[128 = 0]

[139  62 136 106 150 126 128 125 123 130 130 165 124 123 124 124 115 139
 172 126 116 127 115 125 138 149 122  90 139 143 115 100 146 174 145 123
 189 148 153 152 130 135 123 148 111 105 159 208 143 146 133 125]
(80) fd
[133  41 149 107 135 110 132 123 141 124 117 167 121 123 124 128 122 145
 174 145 112 117 119 117 140 138 122 102 147  96 136  87 162 183 133 117
 182 148 156 153 123 122 123 151 112  86 154 212 130 153 141 103]
(80) gp
[112  48 135 107 137 105 132 134 133 128 131 141 128 124 121 130 120 134
 164 129 117 114 126 126 142 137 129 127 144 128 135  91 155 172 140 120
 168 140 146 144 140 123 134 146  91 119 147 212 128 153 132 122]
(80) gp
[124  47 141 110 145 107 132 136 136 129 119 143 121 121 121 130 124 137
 163 127 116 105 107 121 142 134 125 123 142 126 135  96 153 180 136 116
 179 135 152 153 146 122 138 148  96 124 155 214 132 160 133 119]
(80) cn
[149   4 146 102 133 106 130 105 146 122 112 181 143 123 130 125 119 146
 184 138 115 113 138 108 134 148 123 105 147  91 153  87 167 186 133 146
 180 151 152 146 109 114 134 153 136  90 148 218 135 147 143 102]
(80) gp
[117  84 149 105 140 116 122 130 134 129 114 148 103 104 134 123 118 136
 161 135 119 109 114 121 133 145 111 111 152 117 131  99 170 177 132 103
 158 140 147 154 130 126 120 145 111  99 151 207 128 159 131 122]
(80) cn
[146  75 146 104 135 120 124 126 139 126 118 154 113 103 128 133 118 139
 171 138 125 113 116 112 129 163 115 119 147 104 139 112 171 172 131 129
 160 147 138 146 117 115 105 137 134  93 141 203 135 145 134 111]
(83) cn
[130  35 149 101 135 114 121 114 133 124 120 169 131 120 126 124 114 141
 177 136 117 118 135 121 140 145 117  99 144 111 133  97 165 187 134 131
 169 145 150 143 127 126 120 151 112 102 145 199 128 149 138 116]
(80) gp
[117  56 143  75 129 111 127 127 135 125 112 149  98 104 127 126 119 151
 177 145 118 111 114 118 138 152 117 122 156 112 130  96 173 184 137 114
 162 147 146 156 138 118 122 152 105  94 153 227 130 164 134 117]
(80) cn
[156  66 138  93 131 129 121 127 133 122 118 205 106  99 133 140 132 140
 194 149 118 132 124 109 126 183 123  93 151  94 137 112 175 178 129 141
 166 147 140 139 101 124 102 153 151  74 144 209 129 149 133 106]
(83) fd
[105 124 154 104 123 125 117 138 126 127 121 140  78  91 127 119 108 141
 162 146 122 117 105 122 127 150 112 106 158 122 115 106 173 168 135  85
 147 143 146 156 136 125 118 143  88  92 146 195 124 160 130 127]
(80) cn
[124  46 135 105 133 123 125 121 123 120 123 172 106 121 123 134 119 132
 177 142 121 135 130 125 132 163 129 126 139 115 130 114 152 165 134 150
 156 131 133 135 126 131 122 143 120 104 140 199 128 142 132 127]
(83) fd
[144 129 147 129 125 125 124 101 148 137 127 163 150 129 129 121 120 138
 142 131 113 112 132 115 131 119 126  86 124 101 147 122 151 168 121 122
 143 140 151 134 112 125 124 150 165 102 127 138 139 132 135 108]
(80) cn
[127  47 135 112 148 122 133 108 131 136 128 210 140 137 124 134 115 134
 176 122 117 125 126 113 147 140 128  84 116 131 128 118 154 182 146 147
 193 140 164 153 126 146 130 159 112 119 162 212 131 153 144 121]
(80) fd
[178  50 142 100 139 130 121  97 130 114 114 221 130 108 126 135 109 141
 192 150 121 134 123 104 118 198 120  86 164  93 147 119 177 180 132 149
 172 150 140 148  78 127  89 151 169  73 140 214 142 133 133  96]
(83) fd
[126   4 144 115 149 107 135 134 141 137 122 134 127 134 122 129 132 134
 159 121 115 103 133 118 141 127 118 125 139 140 134  82 142 177 144 118
 189 139 151 150 154 115 145 143  93 142 164 215 134 143 133 122]
(80) gp
[142  20 129 103 144 112 130 130 134 120 115 144 127 122 130 132 130 140
 172 129 121 121 131 121 134 150 121 137 146 120 136  94 154 164 138 131
 172 136 138 140 141 116 127 138 112 115 147 213 125 142 129 117]
(83) gp
[132  70 144 115 132 122 126 112 138 126 113 165 126 115 129 127 122 140
 158 138 118 111 121 113 136 137 123  97 145 100 145 108 170 184 133 119
 160 142 159 154 107 134 119 141 126  97 143 194 146 150 146 105]
(80) cn
[133   4 118 104 171 123 133 144 113 127 127 164 117 131 129 136 137 121
 175 122 115 138 120 131 138 172 126 145 158 142 120  96 130 154 154 149
 199 141 136 147 139 135 138 139  86 130 174 252 134 140 129 122]
(83) fd
[150  54 134 103 138 135 126 104 116 126 133 228 121 126 119 128 101 135
 188 132 114 158 129 119 139 175 124  74 136 118 112 110 149 170 134 153
 171 139 148 142  85 143 109 146 136  83 152 177 132 132 141 119]
(80) fd
[142   4 137  98 151 104 137 128 139 121 110 165 121 123 128 137 131 140
 192 140 117 116 134 119 135 169 120 141 159  97 153  90 165 184 134 135
 185 144 140 146 125 118 121 148 108  96 154 243 141 147 125 100]
(83) gp
[131  15 141 100 147 108 131 124 133 136 123 166 123 120 119 127 118 141
 180 128 115 116 122 121 131 155 124 139 146 120 130  88 162 181 144 141
 192 148 147 144 143 124 129 138  87 105 151 232 127 158 133 115]
(80) gp
[133  44 134 113 137 134 131 101 126 124 121 208 138 132 126 131 118 137
 176 131 114 129 130 117 143 158 125  78 130 110 148 124 156 171 135 148
 173 130 148 142 100 139 118 152 140 102 145 198 138 136 142 114]
(80) fd
[135  34 139 101 140 113 130 134 132 118 117 144 117 111 132 111 123 137
 157 141 123 113 120 119 128 160 127 139 152 112 141  93 161 164 136 123
 166 143 126 146 135 120 119 140  98 108 145 216 135 146 133 107]
(83) cn
[134 121 147 113 136 119 118 128 138 130 122 159 110 118 128 128 116 146
 163 133 123 116 111 121 139 132 121 105 139 117 125 113 148 177 134 104
 160 135 158 150 126 133 124 146 124  98 154 181 131 154 137 116]
(80) cn
[122  49 144 111 127 111 130 121 137 125 111 144 117 116 108 128 126 131
 160 141 125 108 115 116 129 150 122 123 152 101 147 104 170 173 135 117
 159 144 138 151 121 119 117 138 115 102 140 212 128 150 134 106]
(83) cn
[128  87 145 104 130 151 121 141 127 111 128 138  91 108 128 123 117 139
 155 135 128 122 115 130 132 142 117 116 142 136 113  94 146 167 138 102
 155 141 143 143 135 116 121 139  97 113 150 181 126 137 126 134]
(80) gp
[142  43 144 107 127 119 132 100 134 118 112 175 124 122 129 127 114 148
 175 140 114 126 130 114 135 149 125 102 139  91 137  98 159 188 128 133
 163 143 144 146  87 122 114 142 132  89 147 191 133 144 141 108]
(80) gp
[161   4 139 101 149 113 137 114 131 120 122 176 128 132 126 114 122 143
 183 130 115 127 128 114 132 169 126 121 152  99 138  93 151 165 136 149
 185 143 139 141 110 121 120 149 117  92 154 224 137 146 133  97]
(83) fd
[119  62 151 120 127 109 133 118 144 140 108 152 133 129 132 127 123 145
 156 144 116 103 122 110 136 124 121 106 147 109 145  99 160 187 127 110
 166 148 157 151 117 114 132 148 123 105 151 196 141 150 155 111]
(80) cn
[137  71 140 106 130 113 124 112 145 130 119 172 130 120 130 121 121 141
 164 135 122 109 127 107 133 144 121  99 145 113 137 111 168 176 133 124
 166 142 154 152 120 116 126 153 136 107 155 202 137 142 136 113]
(80) cn
[154  58 146 108 130 119 130 114 149 121 108 176 124 122 134 148 129 142
 173 133 118 107 123 100 125 160 121 125 151  92 159 129 162 177 123 143
 163 143 129 144 101 117 110 151 162  99 154 220 145 146 133  97]
(83) cn
[104  92 142 111 138 109 120 143 130 134 128 110 106 108 126 115 117 132
 140 122 129 108 115 128 135 131 117 137 147 145 115  96 148 169 142  92
 168 138 145 143 165 120 140 142  75 135 153 195 120 147 120 138]
(80) cn
[121  69 141 116 134 113 133 116 135 125 111 159 121 116 131 127 128 140
 158 136 108 109 116 108 135 140 123 110 149 104 141 108 156 176 133 120
 161 144 146 154 115 131 127 152 120 100 147 206 140 147 139 109]
(80) cn
[151   6 134  95 150 132 129 111 115 118 120 202 111 111 127 128 106 138
 191 140 123 136 118 119 129 191 122  96 150  96 129 103 178 174 146 131
 187 148 132 156  97 137 105 152 121  78 160 239 139 138 143  99]
(83) fd
[162  71 135 112 159 123 132 118 125 124 132 195 130 117 128 131 108 136
 171 122 122 124 109 123 135 157 130  83 137 117 129 105 155 170 150 120
 191 148 153 153 110 142 117 156 122 103 151 203 139 138 136 110]
(80) fd
[109  63 142 110 139 113 126 138 130 128 117 145 112 119 143 127 120 134
 165 127 118 112 119 124 145 135 119 122 150 131 131  93 158 182 139 104
 175 149 150 153 145 124 134 147  90 114 159 217 133 155 141 124]
(80) cn
[137  16 119 106 160 126 134 115 111 120 135 200 122 131 108 132 115 131
 182 120 119 140 121 127 142 161 131  90 136 128 125 104 143 158 152 144
 194 142 144 150 116 152 126 141  95 106 160 209 134 138 133 116]
(80) fd
[136  76 155 108 129 115 120 115 142 127 116 173 112 116 125 123 105 143
 184 137 122 109 122 114 137 145 120  94 152 113 127  99 169 188 133 114
 170 144 158 152 125 117 114 145 121  98 149 204 132 155 137 117]
(80) cn
[130  32 137 110 130 117 125 102 133 126 121 165 136 127 119 123 115 141
 164 134 117 125 139 121 130 143 128  97 143 107 136  97 159 166 131 143
 163 144 145 139 113 127 121 140 119 103 135 175 132 139 140 109]
(80) gp
[121 104 152 121 121 119 122 103 137 129 121 186 121 113 128 122 103 147
 165 140 120 106 115 101 122 141 132  75 148  95 143 117 188 192 133 112
 175 149 158 153 103 140 115 152 120  88 134 179 138 160 141 100]
(80) cn
[115  40 150  95 133 118 121 116 131 120 111 183  95 100 133 125 111 139
 184 154 126 113 112 138 133 166 109  87 163 105 133 105 192 198 138 103
 173 157 151 165 110 127 108 146 112  85 162 250 135 173 137 113]
(80) cn
[140  38 138  98 144 117 128 125 128 130 126 184 116 127 118 134 116 134
 174 129 117 140 131 128 144 151 122 108 136 130 124  83 138 172 144 139
 181 136 153 140 138 129 129 147 109 105 158 208 126 144 137 128]
(80) fd
[115  36 144 113 132 116 133 106 140 129 108 160 128 119 128 123 120 139
 165 138 113 104 123 110 139 136 123 107 148 102 146 104 171 181 133 123
 159 149 150 156 122 127 125 154 111 109 145 222 136 164 142 106]
(80) cn
[134  54 136 112 149 129 127 105 120 125 127 193 120 119 130 123 103 136
 161 131 120 127 113 120 144 161 126  81 145 116  86 116 174 166 145 119
 179 146 145 150 108 146 110 146 103 102 154 201 133 142 131 111]
(80) fd
[131 109 149 111 126 123 119 125 138 130 123 162 125 115 130 121 112 133
 137 130 123 113 123 119 138 136 118  93 136 123 119 115 154 175 129 102
 160 140 159 123 128 123 121 142 127 109 148 173 131 148 132 125]
(80) gp
[147  36 129  97 147 125 131 130 114 125 123 182 102 113 126 142 127 134
 178 138 119 138 116 117 134 183 124 129 153 118 131 105 149 167 140 146
 178 142 139 146 121 119 116 147 123  95 155 221 129 146 134 116]
(83) fd
[162  82 136 125 131 104 128 127 155 129 113 128 153 141 134 124 151 133
 143 124 123 103 130 110 127 143 129 159 135 102 164 121 135 147 118 143
 155 132 126 116 130 108 127 138 145 125 127 165 143 132 141 107]
(83) cn
[138   4 139  95 139 116 132 106 127 123 112 173 116 109 129 130 108 141
 181 148 121 135 127 120 127 176 123 108 154  97 137  95 178 172 133 144
 167 153 137 148 107 124 111 151 103  85 144 222 128 148 138 101]
(83) gp
[165  45 128 101 150 132 133 113 128 119 121 207 119 119 125 142 124 134
 181 136 122 132 120 115 125 182 124 112 150 106 142 121 150 157 140 160
 178 139 140 138 100 136 108 151 148  96 153 219 136 148 134 111]
(83) fd
[124  33 141 107 138 114 126 119 131 128 120 165 116 116 127 123 116 140
 169 132 115 118 128 119 136 147 122 103 146 115 136  93 163 173 135 123
 175 148 146 149 124 127 122 149 100 103 149 211 127 151 137 115]
(80) gp
[110  55 136 115 120 115 129  89 134 128 111 176 131 125 130 110 116 144
 152 131 112 114 130 116 133 144 135  99 140  86 153 124 170 172 124 139
 149 143 140 145 101 137 126 148 128  89 129 191 132 163 145  97]
(80) cn
[137   4 133 102 142 128 135 107 123 124 116 200 117 126 126 136 129 141
 189 135 118 137 131 118 141 169 118 100 153 101 140 105 162 173 142 180
 175 143 139 148  97 127 116 149 134  85 152 220 139 144 142 107]
(83) fd
[118  53 128 110 144 128 129 111 123 132 120 174 125 125 130 118 114 134
 159 132 119 120 122 120 134 156 128  93 144 118 134 114 163 163 142 123
 175 143 145 150 119 144 124 152 106 110 148 201 136 146 132 109]
(80) fd
[141   4 126 103 154 127 131 113 116 120 111 192 117 123 125 140 124 139
 181 143 116 147 135 124 127 184 120 116 153 110 140 107 153 162 140 160
 175 141 135 143  99 127 112 128 122 101 154 227 142 129 134 110]
(83) fd
[134  13 148 110 139 107 138  97 137 131 117 186 148 139 126 129 116 143
 178 117 107 112 136 118 145 132 134  99 143  92 141  93 165 180 132 147
 187 140 154 143 125 134 135 156 116 109 150 216 139 142 145  95]
(80) gp
[112  17 139 100 142 111 128 119 138 128 110 158 109 116 125 138 130 137
 179 142 117 112 115 103 139 166 129 128 161 102 151 109 178 183 138 129
 175 145 139 159 122 123 119 154 117  97 153 246 140 158 134 109]
(83) cn
[150  36 148 114 128 109  26 110 149 130 113 162 151 133 125 123 124 146
 166 130 119 104 138 112 134 136 110 109 139  97 147  95 152 178 136 140
 157 145 152 136 115 110 122 144 138 115 146 197 141 138 141 104]
(80) gp

[121 126 120 127 147 152 132 151 127 156 145 114 166 103 138 163 106 124
 157 133 155 147 122 133 148 147 148 135 113 149 127 144 135 148 128 158
 147 119 127 118 116 137 119 129  98 135 102 142 143 136  91 124]
V K
[113 140 123 120 123 164 147 135 140 152 163 128 147 131 140 151 116 133
 141 107 132 144 119 141 129 133 140 169 126 133 147 123 113 120 116 125
 128 110 118 132  96 137 124 105 120 130 127 103 152 125 117 139]
V D
[120 131 139 113 134 142 118 132 137 140 125 131 156 110 119 168 125 122
 139 144 132 150 123 129 169 146 142 143 121 142 143 135 133 149  97 137
 143 122 114 105 120 136 125 135  95 124 124 142 138 132 100 131]
V K
[138 122 103 113 126 161 141 132 113 157 150 127 193 145 139 148 122 150
 139 147 153 171 137  95 141 156 147 157 103 162 120 125 124 143  96 122
 130 138 124 123 103 119 126 157  95 129 142 110 171 149  96 127]
M P
[132 126 111 135 151 155 182 142 130 150 156 132 127 113 133 137 113 141
 142 118 109 142 143 118 145 134  84 175 115 132 121 121 112 138 117 143
 149 123 124 122  89 154 125 115 119 152 135  91 143 130 109 125]
H D
[133 131 120 120 122 163 117 145 118 129 138 131 148 142 120 141 128 111
 142 141 122 141 120 125 135 137 143 151 126 140 167 117 121 135 111 118
 124 123 130  97  87 109 127 131 135 142 123 133 159 125 108 105]
V D
[106 121  96  92 120  92 141 110 130 147 153 127 126 123 132 134 107 132
 129 129 124 174 129 134 142 160 137 130 125 139 117 141 143 140 107 128
 133 152 117 142 115 128 154 145 109 138 139 101 137 153  98 110]
M P
[132 126 116 127 135 172 122 139 132 158 139 127 134 120 138 165 123 139
 154 149 124 125 151 116 140 146 125 100 120 118 128 201 122 126 114 141
 148 131 121  99 125 151 126 115 106 138 123 133 120 141 105 116]
V R
[120 112 125 121 140 164 140 146  95 156 143 122 132 143 131 175 143 108
 147 143 130 137 121 111 125 152 158 130 123 149 144 155 122 133 114 135
 129 148 117 100 115 128 106 141 114 120 117 129 145 135  88 130]
V R
[115 125 101  89 145 143 124 136 118 188 161 129 150 140 124 147 129 130
 142 142 129 155 129 118 142 169 148 168 116 145 140 146 132 137 106 123
 117 142 138  98 105 137 109 158 106 150 134 108 151 150  95 122]
H K
[130  97 110 110 147 165 127 129 116 180 147 138 146 130 147 181 106 164
 146 141 131 151 141 112 132 164 130 143 106 143 127 169 130 133 104 125
 143 140 133 103 114 156 105 159 102 113 109 108 164 141  94 115]
M K
[119 122 108 107 140 132 134 119 117 165 140 133 136 124 123 147 111 146
 150 134 120 167 144 114 147 174 147 146 107 143 160 146 126 153  95 130
 151 150 123  90 114 164 116 144 104 124 144  91 157 172  94 136]
M K
[115 117  82 109 131 159 133 149 116 188 162 127 163 145 155 144 130 126
 145 146 154 170 135 118 145 171 150 187 110 170 148 145 145 135  97 111
 131 148 114  96 108 143 108 168 109 115 151 100 175 145  77  97]
G K
[117 116 116 111 131 141 119 146 138 155 134 137 125 135 144 142 128 119
 137 146 122 144 112 126 144 159 146 112 116 143 146 130 129 144 107 127
 123 120 147  93 102 141 131 144 113 125 139 144 133 141  96 123]
V K
[125 132  85 117 141 153 142 126 127 184 153 135 163 141 135 145  99 137
 140 154 162 184 144 117 140 174 112 178 106 160  88 129 147 148  59 139
 168 141 109 126 119 134 126 162  98 122  80  94 192 158  76 112]
G P
[109 143 117 143 127 131 161 118 127 142 136 120 128 125 125 141 113 138
 153 109 141 140 124 132 127 133 148 119 121 121 116 121 121 128 107 138
 127 117 120 118 116 158 142 122 112 154 152  75 148 136 118 128]
M D
[145 128 142 128 141 146 100 134 142 143 110 117 124 126 130 152 117 141
 137 138 128 119 131 132 140 139 129 116 119 133 135 122 142 138 113 132
 146 118  97 102 127 135 132  98 103 134 101 155 114 138 107 130]
V K
[123 138 101 133 141 136 125 121 130 119 122 134 140 135 125 123 118 133
 140 139 136 156 148 139 140 156 121 161 108 157 136 110 139 136 110 172
 163 123 108 116 100 155 139 137 112 130 114 106 167 135  93 150]
M D
[120 126 129 109 140 159 117 145 123 155 131 139 138 112 139 156 131 139
 152 144 127 128 137 118 151 160 151 161 102 141 143 135 138 140  95 128
 143 119 118 101 101 142 112 139 111 134 142 126 149 137 103 129]
V K
[131 114 119 118 144 169 158 125 116 173 157 131 135 114 142 163 134 137
 150 134 123 140 121 113 129 141 140 105 119 127 139 161 128  99 128 133
 120 127  95 103 126 152 124 112 115 135 135 128 126 145 105 117]
V R
[113  84 112 102 133 129 116 127 120 161 145 123 123 139 124 143 140 136
 129 129 141 156 129 122 136 146 142 147 126 135 145 149 120 130 110 131
 140 135 126 111 134 161 113 140 112 135 155 100 147 150 104 119]
G R
[124 111 100  95 131 137 120 132 115 172 159 134 133 142 141 148 139 148
 138 119 136 156 119 118 120 145 165 160 108 140 150 166 129 129 119 120
 122 142 122  97 121  98 109 157 122 131 148 111 144 167 113 112]
G K
[117 139  86 126 135 117 131 138 133 141 131 130 127 142 111 116 112 120
 145 110 138 177 132 142  86 147 139 174 130 142 136 120 135 149 109 132
 127 124 125 107 118 177 117 142 110 142 142  93 177 131  86 117]
G D
[111 130 126 121 142 154 126 136 106 169 144 143 152 114 129 158 113 139
 147 128 127 143 123 127 152 148 137 139 103 133 132 130 134 138  75 134
 141 120 123 107 142 135 123 131  80 149 143 113 134 145 109 125]
V D
[153 120 106 126 154 226 117 183 125 182 166 184 183 122 170 192 116 153
 150 155 139 147 161 104 124 148 106 172  63 166  83 151  95 128 100 155
 174 129 106 123 103 117  96 140  87 130  78 115 195 121  99 136]
G K
[131 121 134 127 129 147 113 135 117 148 132 132 145 126 133 104 129 124
 151 140 126 147 135 124 149 146 129 140 108 142 128 132 127 147  90 124
 157 130 137 111 108 131 121 148 107 127 130 121 148 172  98 132]
V K
[131 125 114 126 154 161 128 138 136 158 148 145 152 126 170 176 101 157
 125 150 144 150 141 112 144 137  83 137  90 164  73 140 120 142 115 138
 158 143 106 119 102 120 124 140  97 139  72 132 164 131  96 121]
M P
[ 73 127 130 123 122 163 112 139 126 140 135 132 145 128 148 144 109 140
 152 135 123 142 127 131 136 137 129 110 118 149 139 124 117 120 126 137
 156 105 134 110  90 143 125  99  95 133 126 118 160 135 115 136]
V D
[127 155 141 139 146 143 123 129 136 126  96 131 160 128 130 145 102 135
 111 130 140 120 125 129 147 122 115 137 108 143 104 129 130 148 114 148
 148 102  95 128 114 132 128  99  95 129 100 133 141 119 117 152]
V D
[131 130 108 115 134 173 135 152 128 184 150 130 151 137 124 154 133 144
 148 186 143 136 141 113 155 171 152 191  93 152 148 141 126 134 103 126
 124 138 116  90 118 125 104 152  99 125 128 122 158 131  87 121]
H K
[125 108 130 131 134 160 144 134 113 148 149 136 178 137 119 152 127 114
 126 145 122 162 130 125 146 144 127 134 114 141 135 154 115 139 111 133
 141 144 111 124 105 128 124 129 115 128 124 122 133 152  70 127]
V P
[116 119 105 100 146 156 128 137 123 167 144 113 147 135 129 159 128 151
 145 137 129 149 125 111 137 169 148 182 120 171 155 140 148 136  92 102
 129 125 132  95 104 144 108 171  90 125 136 122 174 149  81 119]
M K
[136 125 118 123 132 127 118 126 121 153 134 133 133 143 136 135 114 143
 133 139 140 157 142 131 128 144 120 141 108 149  64 121 115 160  97 104
 125 137 118 114 133 136 133 127 116 134 128  97 142 132 104 121]
G P
[142 120 127  90 135 181 126 118 111 148 135 149 128 125 141 148 111 151
 133 131 118 138 144 126 121 139 126  99 111 142 123 144 156 132 120 121
 146 131 112  96 103 161 129 117 112 130 125 121 132 133 126 114]
M K
[133 122 122 107 131 151  99 147 111 153 136 133 122 115 139 143 126 168
 135 121 111 131 157 114 123 134 132 149 112 137 114 143 108 130 116 121
 156 137 115  98 120 136 100 140 103 129  90 115 161 145 115 125]
G K
[131 123 100 101 149 141 106 164 129 173 148 134 129 141 141 157 116 148
 148 146 136 161 142 123 131 165 157 146 110 145 117 155 123 135  81 126
 148 139 117 102 118 173 101 157 127 133 147  94 168 177  92 114]
G K

[121 118 127 130 131 129 134 116 127 131 120 120 130 129 130 131 126 130
 130 133 131 119 131 136 126 127 129 125 138 129 122 134 148 124 121 142
 125 135 129 125  96 106 118  91 132 138 133 120 124 123 122 128]
(7) Tg
[139 117 118 131 128 137 135 111 128 134 120 116 137 126 120 137 123 128
 132 134 131 125 129 156 119 127 127 124 136 129 107 134 144 116 127 145
 128 137 126 131 104 111 125  69 117 141 128 124 112 135 125 130]
(7) zm
[129 124 138 136 126 128 130 114 129 131 118 107 128 126 126 139 126 124
 132 130 139 125 130 150 112 128 130 128 140 130 106 133 141 118 119 140
 120 135 122 131 111 115 117  81 110 138 130 124 118 129 125 125]
(7) zm
[133 130 111 132 126 130 120 104 126 127 131 146 127 131 124 115 132 132
 114 130 129 123 122  86 128 129 128 127 124 131 139 133 140 131 108 128
 123 132 124 138 113 133 133 116 106 113 128 129 132 126 127 129]
(17) Tg
[143 128 127 127 134 136 126 138 130 132 131 120 143 133 121 138 126 115
 135 122 126 131 129 119 118 131 133 132 131 123 101 132 129 140 117 125
 128 128 118 113 109 135 127 116  96 127 124 124 129 137 129 130]
(14) gm
